Below is a small trained network, with its code and all its weights. Each question gives an input and a target symbol and asks what happens when units are switched off, that is, made to give their printed mean instead of their output.

import numpy as np


def w(rows, s, z=0):
    codes = np.array(rows[::2]) - 128.0
    scale = np.full(codes.shape[1], s)
    scale[-1] = z or s
    return codes * scale


def norm(h):
    return h / np.sqrt((h * h).mean(-1, keepdims=True) + 1e-5)


def f(y):
    return np.maximum(y, 0)


def softmax(a):
    e = np.exp(a - a.max(-1, keepdims=True))
    return e / e.sum(-1, keepdims=True)


def log_softmax(a):
    a = a - a.max(-1, keepdims=True)
    return a - np.log(np.exp(a).sum(-1, keepdims=True))


def net(x, mask):
    ids = ['ΛΠΨαγδεζημω'.index(c) for c in x.split()]
    T = len(ids)
    res = E[ids] + P[:T]
    r = norm(res)
    for j in range(2):
        rows = slice(3 * j, 3 * j + 3)
        q, k, v = (r @ M[0][rows].T for M in (Q, K, V))
        z = softmax(np.where(np.tri(T) > 0, q @ k.T / 3**0.5, -1e9)) @ v
        o = O[0][rows]
        res = res + np.where(mask[j], z, o[:, -1]) @ o[:, :-1]
    y = f(norm(res) @ A[0][:, :-1].T + A[0][:, -1])
    res = res + np.where(mask[2:14], y, B[0][:, -1]) @ B[0][:, :-1]
    return log_softmax(norm(res)[-1] @ U[:, :-1].T + U[:, -1])


Q, K, V, O, A, B = {}, {}, {}, {}, {}, {}
E = w([
[105,49,76,66,102,140,138,104],'Λ',
[45,42,88,76,96,43,147,73],'Π',
[180,73,72,2,128,168,167,151],'Ψ',
[5,127,127,117,156,67,154,69],'α',
[80,98,180,156,85,184,119,59],'γ',
[119,115,124,151,145,117,20,103],'δ',
[119,171,176,54,46,43,137,112],'ε',
[145,130,104,122,101,125,143,24],'ζ',
[89,61,86,108,182,106,159,137],'η',
[144,143,138,238,128,93,171,134],'μ',
[128,79,117,54,68,41,167,164],'ω',
],0.02)
P = w([
[22,189,2,118,16,167,131,221],'0',
[35,145,32,105,35,107,134,164],'1',
[50,127,41,100,63,101,135,144],'2',
[65,105,64,101,78,91,130,134],'3',
[72,95,75,102,93,89,136,114],'4',
[99,93,86,91,111,86,144,105],'5',
[97,89,111,94,145,83,138,102],'6',
[115,91,115,93,158,91,128,85],'7',
[135,92,127,89,168,104,144,77],'8',
[147,101,140,95,198,100,135,66],'9',
[175,126,170,87,205,102,142,68],'10',
[182,129,179,84,214,128,144,59],'11',
[190,131,201,100,224,124,147,44],'12',
],0.0082)
Q[0] = w([
[132,154,100,102,103,119,135,59],'h1',
[146,125,155,152,138,123,114,133],'h1',
[106,105,113,135,124,117,103,120],'h1',
[108,114,124,90,135,117,129,84],'h2',
[127,74,88,57,136,35,182,2],'h2',
[137,116,148,119,125,134,142,76],'h2',
],0.022)
K[0] = w([
[183,106,195,82,164,101,104,9],'h1',
[120,154,89,159,96,109,164,157],'h1',
[100,128,132,90,125,120,150,115],'h1',
[180,135,159,196,136,155,93,83],'h2',
[190,142,179,183,168,146,102,49],'h2',
[159,144,138,168,130,191,117,77],'h2',
],0.014)
V[0] = w([
[8,175,120,141,144,207,109,159],'h1',
[78,204,74,2,49,197,33,86],'h1',
[5,208,129,84,181,108,56,44],'h1',
[140,91,184,205,130,108,192,229],'h2',
[57,55,251,91,119,163,37,198],'h2',
[92,68,244,120,68,246,224,74],'h2',
],0.0055)
O[0] = w([
[138,69,183,179,184,134,98,117,118],'h1',
[181,188,123,255,45,191,39,203,253],'h1',
[81,167,130,249,114,112,71,108,239],'h1',
[194,13,204,221,57,96,197,142,22],'h2',
[79,53,201,68,148,111,53,186,85],'h2',
[70,114,152,57,62,255,219,168,204],'h2',
],0.0065,0.0051)
A[0] = w([
[106,129,61,103,132,130,160,110,151],'n1',
[189,134,159,99,128,131,130,80,254],'n2',
[138,141,90,195,151,156,135,247,121],'n3',
[141,125,115,76,106,64,150,126,87],'n4',
[125,158,108,78,133,139,115,72,75],'n5',
[126,106,90,87,136,84,127,183,92],'n6',
[107,168,156,178,48,133,93,123,96],'n7',
[132,125,127,86,148,86,142,42,96],'n8',
[57,102,162,129,135,128,172,72,215],'n9',
[204,46,70,91,132,198,81,124,127],'n10',
[156,195,189,154,164,119,174,192,224],'n11',
[138,125,223,106,169,167,19,127,144],'n12',
],0.012,0.0073)
B[0] = w([
[142,195,114,177,181,168,179,37,235],'n1',
[101,72,68,96,209,85,203,92,189],'n2',
[170,94,233,233,116,181,79,92,157],'n3',
[152,101,48,176,94,131,151,202,160],'n4',
[34,207,76,121,127,193,73,133,168],'n5',
[109,67,83,139,167,246,60,173,169],'n6',
[129,144,198,45,167,89,197,148,180],'n7',
[170,183,43,90,206,65,81,166,172],'n8',
[227,55,195,31,121,126,172,64,254],'n9',
[177,123,247,128,114,11,78,12,187],'n10',
[146,50,97,123,1,40,135,136,153],'n11',
[121,62,11,25,184,27,54,113,169],'n12',
],0.0076,0.0095)
U = w([
[104,113,126,174,69,119,91,105,251],'Λ',
[91,74,63,113,118,96,142,88,80],'Π',
[249,138,122,90,152,138,97,127,83],'Ψ',
[60,138,186,148,207,68,167,113,66],'α',
[105,95,173,85,116,158,128,149,109],'γ',
[122,120,135,136,168,66,41,160,98],'δ',
[146,185,165,112,112,73,122,182,112],'ε',
[132,206,99,147,133,151,155,121,105],'ζ',
[122,86,134,193,207,157,135,146,128],'η',
[180,102,142,195,112,59,172,123,98],'μ',
[138,101,75,149,112,140,131,197,113],'ω',
],0.011)

Each question gives the input, a string of symbols that net reads in full, and the target symbol t.
The units are the heads (3 rows each of Q, K, V and O) and the neurons (one row each of A and B). Each row of codes is followed by its name. A weight is (code - 128) times the scale printed after its matrix; where a second scale follows, it is the last column's (O, A, B and U).
mask holds one flag per unit, heads first, then neurons. A switched-off unit (its flag False) gives its mean, the last column of its rows in O or B, instead of its output. The means were averaged over made-up inputs and are rounded, as every weight is.
A unit's drop is (log p(t) with every unit on - log p(t) with that unit switched off) / (log p(t) with every unit on - log p(t) with every unit switched off).
The circuit of an input: a set's keep is (log p(t) with only the set's units on - log p(t) with every unit switched off) / (log p(t) with every unit on - log p(t) with every unit switched off). Starting from the 12 units with the biggest drops (on a tie, the unit counted first), units are removed one at a time, each time the one whose removal leaves the highest keep (on an exact tie, the one counted first), for as long as the keep stays at least 0.8.
circuit, biggest first: the units of the circuit, biggest drop first
unit that matters most: the unit with the biggest drop
k most important neurons: the k neurons with the biggest drops, biggest first
which heads matter: for each layer, one digit per head in row order, 1 if its drop is at least 0.15 and else 0, layers parted by /
drop when u is switched off: that unit's drop, to one decimal
input Ψ ζ η Λ δ δ γ ζ ζ, target ζ: which heads matter -> 01
input η α α Ψ, target Λ: unit that matters most -> n10
input Ψ Λ Ψ Λ, target Λ: 2 most important neurons -> n10, n9
input Λ α ε Λ Π η ζ η, target ζ: which heads matter -> 01
input η η ω, target ω: which heads matter -> 00
input μ η δ γ Λ Π α γ α, target γ: which heads matter -> 01
input γ γ Ψ ε η ζ α ω η α Ψ, target ζ: circuit, biggest first -> h2, n9
input α α Λ Π γ η η ε, target γ: which heads matter -> 01
input η Λ Π α ε Π δ Π η μ Ψ Λ ω, target μ: 2 most important neurons -> n12, n5
input γ γ Ψ, target γ: which heads matter -> 01
input δ Ψ η μ Λ η η ζ η ε α η Λ, target ζ: circuit, biggest first -> h2, n5
input η ζ Λ Λ η η, target ζ: circuit, biggest first -> h2, n1
input ε ε η ε Λ, target Λ: which heads matter -> 10
input ζ Λ ζ γ, target γ: unit that matters most -> n7
input γ ζ ζ γ ζ Π Λ η ζ ε, target ζ: circuit, biggest first -> h2, n5
input Λ ζ ε Λ γ μ ζ μ Ψ ζ η ω, target ζ: circuit, biggest first -> h2, n9
input Ψ ζ Π ε ζ Ψ γ Λ, target γ: drop when h2 is switched off -> 1.3
input δ δ Ψ, target Λ: drop when h1 is switched off -> 0.3
input μ δ Ψ δ Λ, target δ: drop when h2 is switched off -> 0.9
input γ δ Λ γ Π ζ μ Π η γ α Π, target γ: circuit, biggest first -> h2
input Ψ ω η Ψ Λ ζ ε, target ζ: drop when h2 is switched off -> 0.8
input α η Π Π Ψ δ Ψ, target δ: circuit, biggest first -> h2, n9
